Here is a tiny trained network, its code and every weight. The questions are about switching its units off for an input and a target symbol, where a switched-off unit gives its printed mean instead of its output.

import numpy as np


def w(rows, s, z=0):
    codes = np.array(rows[::2]) - 128.0
    scale = np.full(codes.shape[1], s)
    scale[-1] = z or s
    return codes * scale


def f(y):
    return y / 2 * (1 + np.tanh(0.7978845608 * (y + 0.044715 * y**3)))


def softmax(a):
    e = np.exp(a - a.max(-1, keepdims=True))
    return e / e.sum(-1, keepdims=True)


def log_softmax(a):
    a = a - a.max(-1, keepdims=True)
    return a - np.log(np.exp(a).sum(-1, keepdims=True))


def net(x, mask):
    ids = ['ΛΞΣαβγεζημτψω'.index(c) for c in x.split()]
    T = len(ids)
    res = E[ids] + P[:T]
    r = res
    for j in range(2):
        rows = slice(3 * j, 3 * j + 3)
        q, k, v = (r @ M[0][rows].T for M in (Q, K, V))
        z = softmax(np.where(np.tri(T) > 0, q @ k.T / 3**0.5, -1e9)) @ v
        o = O[0][rows]
        res = res + np.where(mask[j], z, o[:, -1]) @ o[:, :-1]
    y = f(res @ A[0][:, :-1].T + A[0][:, -1])
    res = res + np.where(mask[2:10], y, B[0][:, -1]) @ B[0][:, :-1]
    return log_softmax(res[-1] @ U[:, :-1].T + U[:, -1])


Q, K, V, O, A, B = {}, {}, {}, {}, {}, {}
E = w([
[47,90,132,184,246],'Λ',
[25,174,147,82,119],'Ξ',
[206,201,158,110,147],'Σ',
[37,176,155,61,84],'α',
[125,10,132,128,75],'β',
[75,186,152,86,36],'γ',
[201,210,162,112,150],'ε',
[180,196,118,8,173],'ζ',
[68,156,108,63,64],'η',
[39,114,115,134,134],'μ',
[16,166,159,104,144],'τ',
[99,100,67,62,41],'ψ',
[213,163,111,28,194],'ω',
],0.017)
P = w([
[60,69,250,55,80],'0',
[88,77,194,70,101],'1',
[108,93,166,73,124],'2',
[122,106,144,72,137],'3',
[131,119,128,74,148],'4',
[140,131,116,73,151],'5',
[148,143,104,76,157],'6',
[151,157,92,78,163],'7',
[153,174,90,83,166],'8',
],0.014)
Q[0] = w([
[74,141,173,85,213],'H0',
[114,80,105,200,104],'H0',
[51,150,141,114,100],'H0',
[165,158,127,61,144],'H1',
[96,195,199,8,163],'H1',
[195,119,125,167,190],'H1',
],0.013)
K[0] = w([
[78,150,117,146,192],'H0',
[155,36,222,95,160],'H0',
[82,149,157,138,76],'H0',
[145,192,5,97,111],'H1',
[63,184,79,161,146],'H1',
[146,119,109,159,174],'H1',
],0.014)
V[0] = w([
[139,75,123,216,170],'H0',
[111,254,164,179,168],'H0',
[46,151,156,129,60],'H0',
[37,93,127,104,122],'H1',
[189,27,212,230,196],'H1',
[30,185,139,164,127],'H1',
],0.0075)
O[0] = w([
[142,106,166,2,69,65],'H0',
[209,28,238,79,76,108],'H0',
[210,97,107,49,185,206],'H0',
[109,120,44,179,111,254],'H1',
[168,203,128,98,133,27],'H1',
[145,144,30,202,77,196],'H1',
],0.0084,0.0086)
A[0] = w([
[236,126,109,244,67,1],'N0',
[61,5,141,126,153,52],'N1',
[81,33,118,155,83,40],'N2',
[197,197,89,203,3,151],'N3',
[44,163,196,75,180,232],'N4',
[167,51,162,169,214,51],'N5',
[3,222,207,177,131,154],'N6',
[151,52,85,25,125,203],'N7',
],0.011,0.0089)
B[0] = w([
[194,84,183,143,249,125],'N0',
[111,161,240,76,98,227],'N1',
[211,126,50,138,116,197],'N2',
[89,123,202,36,130,127],'N3',
[165,148,87,171,97,214],'N4',
[115,80,240,121,86,126],'N5',
[146,49,65,71,90,146],'N6',
[112,132,204,118,137,255],'N7',
],0.014,0.0093)
U = w([
[44,32,172,102,5,254],'Λ',
[28,88,128,205,177,233],'Ξ',
[115,172,62,210,166,124],'Σ',
[183,148,29,138,161,76],'α',
[176,150,112,108,108,67],'β',
[162,148,139,153,75,67],'γ',
[148,219,141,55,97,57],'ε',
[106,39,150,78,166,21],'ζ',
[120,88,153,130,136,56],'η',
[145,187,115,76,172,77],'μ',
[155,144,150,158,70,67],'τ',
[126,93,161,89,139,51],'ψ',
[128,114,153,141,117,57],'ω',
],0.015,0.0079)

Each question gives the input, a string of symbols that net reads in full, and the target symbol t.
The units are the heads (3 rows each of Q, K, V and O) and the neurons (one row each of A and B). Each row of codes is followed by its name. A weight is (code - 128) times the scale printed after its matrix; where a second scale follows, it is the last column's (O, A, B and U).
mask holds one flag per unit, heads first, then neurons. A switched-off unit (its flag False) gives its mean, the last column of its rows in O or B, instead of its output. The means were averaged over made-up inputs and are rounded, as every weight is.
A unit's drop is (log p(t) with every unit on - log p(t) with that unit switched off) / (log p(t) with every unit on - log p(t) with every unit switched off).
The circuit of an input: a set's keep is (log p(t) with only the set's units on - log p(t) with every unit switched off) / (log p(t) with every unit on - log p(t) with every unit switched off). Starting from all 10 units, units are removed one at a time, each time the one whose removal leaves the highest keep (on an exact tie, the one counted first), for as long as the keep stays at least 0.8.
units of the circuit, in order: the units of the circuit, biggest drop first
unit that matters most: the unit with the biggest drop
k most important neurons: the k neurons with the biggest drops, biggest first
which heads matter: for each layer, one digit per head in row order, 1 if its drop is at least 0.15 and else 0, layers parted by /
input τ Λ Ξ η μ Ξ ε, target ζ: 2 most important neurons : [N3, N0]
input β μ ε, target μ: which heads matter : 01
input β Λ ζ τ β, target Ξ: units of the circuit, in order : [H0, N2, H1]
input γ ζ ψ β ω ψ γ μ, target Λ: units of the circuit, in order : [H1, N1]
input μ μ Λ τ Λ ω ψ τ ψ, target Ξ: which heads matter : 11
input α Λ Λ Ξ ω, target ζ: units of the circuit, in order : [H1, N5]
input ζ Ξ β τ Σ Ξ Σ, target ζ: units of the circuit, in order : [H0, N0, N3]
input Λ Λ ω Λ η Λ Λ Λ γ, target Λ: which heads matter : 00
input β ε ψ μ ψ Λ μ ψ ζ, target Σ: units of the circuit, in order : [H0, N1]
input τ μ η Σ, target Ξ: 2 most important neurons : [N2, N1]
input ε μ ψ η ω, target Ξ: units of the circuit, in order : [H0, H1, N2]
input μ ω μ, target Ξ: units of the circuit, in order : [H0, H1, N4]
input η Λ α Λ Λ η μ Ξ, target Λ: units of the circuit, in order : [N6]
input Ξ η η η γ Σ μ Ξ, target Ξ: units of the circuit, in order : [H1]
input ψ Λ γ β Λ Λ ζ β μ, target Λ: which heads matter : 10
input Λ ω Σ, target α: which heads matter : 11
input η ε η ψ Σ, target Σ: 3 most important neurons : [N1, N7, N3]
input ζ τ Ξ Σ Ξ, target Ξ: which heads matter : 10
input β μ Λ μ Σ μ ψ Λ α, target Λ: 2 most important neurons : [N4, N1]
input τ μ τ, target Ξ: 4 most important neurons : [N6, N4, N3, N5]
input μ η β μ ε η ε, target Ξ: 2 most important neurons : [N1, N2]
input ψ μ Σ, target μ: unit that matters most : N3
input Λ τ ψ ε, target Σ: units of the circuit, in order : [N1, H0]
input ψ τ Λ Ξ Λ Λ Ξ η Λ, target α: 2 most important neurons : [N1, N7]
